[-14   0  -3   1  -6  21  17  -5   0  13  48  15   6   2  -1  -4 -11  -2
  -2   2  -3   2  19  13   0  -5  14 -10  -3  -9  12  -4  -7 -13   0  17
   9  -3 -14 -16 -10   7  -4  -2  12  16  10  16  10 -28   8   4  12 -12
  -2  15   3   5   4   0  14  -1  16   6   1   1   9  -9  -9   9  16   3
   2   5   5   0  -4  -9  -2 -10 -20  -4 -12 -12  11 -15   3 -11   7  -8
  -3   8  -4 -13   0   4   6  -6  -5   0 -10   4   3  18  -8  25  21   8
   9  13   9  -2 -24   3   3   2  11 -14 -15   6  38  -4  -4 -25  -7 -10
  -4 -28   5   1  14  -4   0  -6]	[71]
[  8 -14  -2   2  15  -3   8   4   6 -14  -4  -9 -10  -9 -11  17  12  -4
   4   1  10  -8  -9   3   2  -1 -21  19   5  -4   0   4  -8  -9  -1  -7
   8  -1   6  19  -2   4  -5   3  -6 -11  -5  -5   1  21  -3   4 -13   4
  -4   0   4 -10 -13   0  -5   0  -4 -10  -4   0  -4   2   3   1   2   0
  -2   7   4   5   0   7   6  -1   7   4  10   4  -5   1   8  -4  -2   6
  -3   9  -8  -4   0   5  -3  -3   9  -1   8  -5   1 -22   2 -14  -7   0
   0  -4  -3   5  10   1  12   7  10   4  21  -1   5   1  -7   9  -2  10
   2   8   9  -3 -23   5   3   0]	[74]
[-25  -1  30  -7  -2  12 -10  10   3  -4  28  -3   3  11  -2 -19   6   1
  -2   5   1   2 -13  -5  14 -11  21 -13  -2   8 -11 -12  -2 -11  -3  31
  -9   9   0 -14  -7  -1  -8  -3   9  18  27   6   2 -35   6  -5  17   0
   2  10 -10  20  -3   4   2   3   4  -1 -11  -6  16 -16   1   2 -10   4
 -10   9  -6  -2  -8  -9  -1  -5  23 -15  -5  -6   4  -4   2   0   9  10
   4 -11   4   9  -2   1   7 -10  13  -1 -16  -6   1   0  -9  15  21  12
   2   0 -13   1  -1  -9  -5  -1  -3   5 -18  -4  15   7   6  -7 -13   1
  -1  -3   1   9   6   0 -12 -13]	[71]
[-23  -4  19  -1   4   8  11   5   4   6  36   0   3   8   0  -9  -8   1
   3  -2   6  -1  -7   0   2 -14  13  -8   1  -1  -5  -7  -4  -9  -8  26
   1  -2   9 -10  -1   2  -8  -1   8  16  27  11   8 -29   6   1  13  -6
  -5  15  -7   9   0   4   8   8   9  -5  -6  -1  12  -2   1   9   4   2
  -3   7  -9   5  -7  -4  -2  -6  13 -12  -6  -7  -5 -14  12   0  13   9
  -6   3   1   5   0   4   5 -11  16  -3  -5   3   7  19  -3  25  17  15
   4   0  -8  11  -7  -4  -2   5  14  -3 -10  10  22   5  -1  -7  -6  -2
 -12 -15  -3   8   2  -1  -4 -15]	[71]
[-21  22 -10   0 -12  -1   9 -10  -9  41   6  30   8  13  10 -16 -14 -11
   6  -8  25  18  14  13 -15  -8  14 -20  -4  11  14  -1   3  12  -8  25
  21 -30  -7 -12  -3   1  13  -5  10   5  39   3  12 -18   0   1  11 -13
   1  11  16   3  21  -1  25   7  12  14 -13   2  -4  10 -11  18  13   4
  -7  -1 -14   7   7 -19  -5 -16  16 -14 -17  -6 -17  -9   0   0  10   9
  -6  -9   8 -18   8   0  -6   8  13 -13  -8  13 -11  10   8  17  31  18
  13  16 -11  10 -11   0 -20 -10  18  -7  -3  13   2  -1  -1  -7  22  -7
 -12  -4  -7  -4  31  -3 -10  -9]	[71]
[ 17  -2  -2 -10  -1   5 -18   3   2 -28 -10  -7  -7  -7 -11  12  26 -10
 -11  10  -8  -1   4  -5  13  10 -11  13  -2   3  -2  -2  -7  -7   9 -20
   0  14 -21   7 -13  -2  -2   1  -2 -10 -22  -9  -8  12  -1  -4 -10   9
   8 -14   2  -2 -12  -2 -14  -8 -13   3  -3  -7  -6 -12  -5 -11  -8  -1
 -10   3  15  -8   2  -4   2  -1   4   9  10   2  10  16 -10  -9 -14  -2
  11  -2  -7   4  -2  -1   5   2  -7   4  -7 -14  -7 -29  -7 -26   1 -11
  -5   1   2 -15   6  -4  11   1 -13  10   6 -21  -6  -4   0  -3 -12   6
  21  18  18  -6 -14   1  -2   7]	[74]
[  9   8 -13   0  -7   2  17 -13  -5  15  32  21   3   1   1   7  -7  -7
   0  -5   3   5  18  12 -19   1   1  -1  -6  -4  12   2  -7  -3   2   2
  12  -8 -11  -6  -1   3   5  -4   3  -1  -6   8  13  -6   4   9  -3  -2
   0   6   7 -10  11  -4  12   5   6   4  -3   4 -16   6  -7  16  14  -4
   2   5   3   7   1  -7  -5 -15 -12   2  -1  -3 -12 -10   7  -1   2  -2
 -11   3  -1 -24   0   1   4   5   8  -1  -6   5  -2  20   4   9  20   5
   8  12   7   5 -20   8  -4   2  18 -11  -1   8   7  -6  -4  -2  11 -13
 -10 -13  -2  -5  15   0   5  -3]	[71]
[-21   9  16  -6  -8  13  -9   2  -4  14  27  12   5  11   3 -21  -1  -3
  -3   1   6   6  -4  -2   6 -11  24 -18  -5   9   2  -8  -3  -9  -3  27
   0  -5  -7 -17  -6  -3  -4  -2   8  14  32   6  10 -29   9  -5  14  -7
   4  11  -2  13  11   3  12   5   7   6 -11  -4   6 -12  -5   8  -3   8
 -11   6  -6   0  -3 -14  -4 -13  16 -12  -8  -6  -3  -6   3  -2   9   8
   1 -15   7   0   1   5   3  -3  13  -2 -17   0  -1  12  -6  21  34  15
   8   8  -6   1  -6  -7  -7  -8   1   1 -18   1   9   3   6 -10   0  -2
   2  -4   0   6  13   2 -10  -9]	[71]
[ 12  -8   9 -10   6  -3 -21   9   5 -32 -24 -18  -6  -4 -10   9  25  -8
  -7   7  -3  -2 -12 -15  15   3 -13  14   3   7 -12  -4  -2   0   3  -7
  -6  14  -4   8  -6  -5  -3   1  -5  -7 -10 -13 -11  11  -3  -8  -4  11
   6 -13  -1   2 -17   4 -16  -3 -19  -2  -5  -7   2  -7   1 -12 -15  -2
 -11   1   6  -7   0   0   3   6  24   3  11   6   2  16  -7  -1  -7   5
  11  -5  -4  15  -1  -3   5  -1   1   1  -3 -14  -5 -27  -3 -27  -9  -9
  -8 -10  -6  -7  16  -8   6   5 -12  16   6 -18 -19   2   1   7 -11  12
  13  26  12  -3 -20   0  -6   3]	[74]
[-34  -9  34   3  18  -5  12  13   8   7  18  -8   1  11   0 -16 -12   5
  14  -7  24  -3 -35  -3   2 -25   9  -5   7   4 -16  -8   3  -3 -18  41
   0 -10  36   2   9   2  -8  -1   2  13  52   4   9 -24   1   0  14  -2
 -10  20 -10  12  -3   9   7  15   7 -16 -12   0  16   4  12  12  -2   1
  -5  11 -22  12  -9   1   1  -2  42 -22  -5  -1 -22 -15  21   9  24  26
 -11   1   5   9   2   4  -1 -15  35 -10   3   2   9  11   5  27   6  23
   5 -11 -26  26  10  -7 -10   6  22   4  -3  19  11  14   1  14   0   7
 -22  -8 -12  11  -9   3 -10 -24]	[74]
